Below is a small trained network, with its code and all its weights. Each question gives an input and a class and asks what happens when units are switched off, that is, made to give their printed mean instead of their output.

import numpy as np


def w(rows, s, z=0):
    codes = np.array(rows[::2]) - 128.0
    scale = np.full(codes.shape[1], s)
    scale[-1] = z or s
    return codes * scale


def norm(h):
    return h / np.sqrt((h * h).mean(-1, keepdims=True) + 1e-5)


def f(y):
    return np.maximum(y, 0)


def log_softmax(a):
    a = a - a.max(-1, keepdims=True)
    return a - np.log(np.exp(a).sum(-1, keepdims=True))


def net(x, mask):
    res = np.array(x, float).reshape(1, 6) / 4 @ E
    u = 0
    for l in range(2):
        y = f(norm(res) @ A[l][:, :-1].T + A[l][:, -1])
        res = res + np.where(mask[u : u + 7], y, B[l][:, -1]) @ B[l][:, :-1]
        u += 7
    return log_softmax(norm(res)[-1] @ U[:, :-1].T + U[:, -1])


A, B = {}, {}
E = w([
[207,70,157,166,161,127,193,145],'x0',
[175,115,140,169,68,227,163,166],'x1',
[202,182,157,118,193,171,123,198],'x2',
[159,185,121,59,60,36,172,172],'x3',
[97,140,222,197,62,141,134,83],'x4',
[1,84,224,123,121,163,167,115],'x5',
],0.0081)
A[0] = w([
[134,57,146,151,156,162,129,114,101],'L0N1',
[66,189,135,111,95,96,88,119,199],'L0N2',
[132,140,84,85,172,66,159,154,36],'L0N3',
[73,119,155,174,153,124,91,69,95],'L0N4',
[165,155,150,173,158,249,75,142,162],'L0N5',
[134,68,104,168,93,180,139,113,115],'L0N6',
[165,122,209,112,147,170,164,162,4],'L0N7',
],0.015,0.0031)
B[0] = w([
[146,148,102,144,2,78,149,154,186],'L0N1',
[126,233,167,98,79,83,137,113,211],'L0N2',
[200,111,129,124,127,112,64,162,195],'L0N3',
[135,92,146,94,202,119,147,111,207],'L0N4',
[161,174,100,126,139,249,92,70,244],'L0N5',
[91,45,78,139,92,112,122,93,192],'L0N6',
[115,146,99,132,147,120,218,213,182],'L0N7',
],0.014,0.011)
A[1] = w([
[116,91,168,212,140,181,222,249,4],'L1N1',
[187,189,123,87,197,153,140,131,135],'L1N2',
[216,80,77,149,171,145,36,190,161],'L1N3',
[65,74,230,136,247,68,111,100,109],'L1N4',
[39,99,173,45,171,230,55,183,108],'L1N5',
[87,148,104,87,129,226,167,178,133],'L1N6',
[69,8,141,174,115,114,133,125,15],'L1N7',
],0.013,0.0034)
B[1] = w([
[72,145,55,181,192,34,232,184,185],'L1N1',
[82,41,134,130,80,113,151,134,233],'L1N2',
[131,89,88,73,196,133,81,185,254],'L1N3',
[131,113,163,86,253,165,174,77,178],'L1N4',
[191,169,236,168,93,129,143,194,160],'L1N5',
[117,181,161,224,175,104,123,84,206],'L1N6',
[112,49,134,138,11,103,93,152,170],'L1N7',
],0.017,0.01)
U = w([
[123,227,200,180,124,195,142,87,4],'0',
[89,154,85,227,169,109,246,171,89],'1',
[150,133,70,188,171,252,111,81,112],'2',
[160,100,90,57,189,96,88,199,226],'3',
[95,125,216,60,193,121,168,40,190],'4',
[76,35,117,154,52,125,164,70,189],'5',
[110,245,147,70,41,60,128,112,97],'6',
],0.015,0.0022)

Each question gives the input, the list of numbers given to net, and the class t.
The units are the neurons (one row each of A and B). Each row of codes is followed by its name. A weight is (code - 128) times the scale printed after its matrix; where a second scale follows, it is the last column's (A, B and U).
mask holds one flag per neuron, layer by layer. A switched-off neuron (its flag False) gives its mean, the last column of its row in B, instead of its output. The means were averaged over made-up inputs and are rounded, as every weight is.
A unit's drop is (log p(t) with every unit on - log p(t) with that unit switched off) / (log p(t) with every unit on - log p(t) with every unit switched off).
The circuit of an input: a set's keep is (log p(t) with only the set's units on - log p(t) with every unit switched off) / (log p(t) with every unit on - log p(t) with every unit switched off). Starting from the 12 units with the biggest drops (on a tie, the unit counted first), units are removed one at a time, each time the one whose removal leaves the highest keep (on an exact tie, the one counted first), for as long as the keep stays at least 0.8.
circuit, biggest first: the units of the circuit, biggest drop first
unit that matters most: the unit with the biggest drop
top k neurons: the k neurons with the biggest drops, biggest first
top k neurons in layer l: the k neurons of layer l with the biggest drops, biggest first
drop when u is switched off: that unit's drop, to one decimal
input [-2,-6,-3,-1,-5,1], class 4: circuit, biggest first	L0N5; L0N1; L1N4
input [8,1,3,-3,-3,-3], class 1: top 2 neurons in layer 1	L1N1; L1N6
input [-3,8,-5,0,-7,1], class 5: unit that matters most	L0N6
input [8,7,3,6,-2,-4], class 1: circuit, biggest first	L0N7; L1N1
input [6,-5,-5,2,1,4], class 4: top 2 neurons	L1N4; L0N6
input [5,7,-3,6,5,7], class 1: top 2 neurons	L1N1; L0N7
input [-2,-7,6,-7,0,7], class 0: top 2 neurons in layer 0	L0N5; L0N1
input [-6,-8,-5,2,-2,1], class 6: top 2 neurons	L0N2; L1N3
input [-8,-3,-8,-7,5,8], class 4: top 2 neurons	L0N4; L1N4
input [2,-5,-2,-5,-4,5], class 4: top 4 neurons	L0N4; L1N4; L0N6; L1N2
input [-2,0,-8,-7,-8,-2], class 5: top 3 neurons in layer 0	L0N5; L0N6; L0N3
input [3,-6,7,6,8,5], class 1: top 2 neurons	L0N7; L1N1
input [0,8,1,-6,1,7], class 1: top 4 neurons	L0N7; L1N1; L0N1; L0N2
input [-4,5,-7,3,4,8], class 4: top 2 neurons in layer 1	L1N4; L1N2
input [6,-6,-2,-7,0,0], class 5: unit that matters most	L0N1
input [-2,3,6,6,7,-8], class 2: top 3 neurons in layer 1	L1N1; L1N7; L1N5
input [4,1,-8,2,3,-8], class 5: top 2 neurons	L0N5; L0N3
input [2,-6,-2,-5,5,0], class 4: top 2 neurons	L0N4; L1N4
input [-5,-4,3,4,-2,3], class 6: drop when L0N2 is switched off	1.3
input [-2,-3,-6,-3,6,-6], class 4: unit that matters most	L0N4
input [-1,-6,5,6,2,0], class 6: drop when L0N2 is switched off	2.0
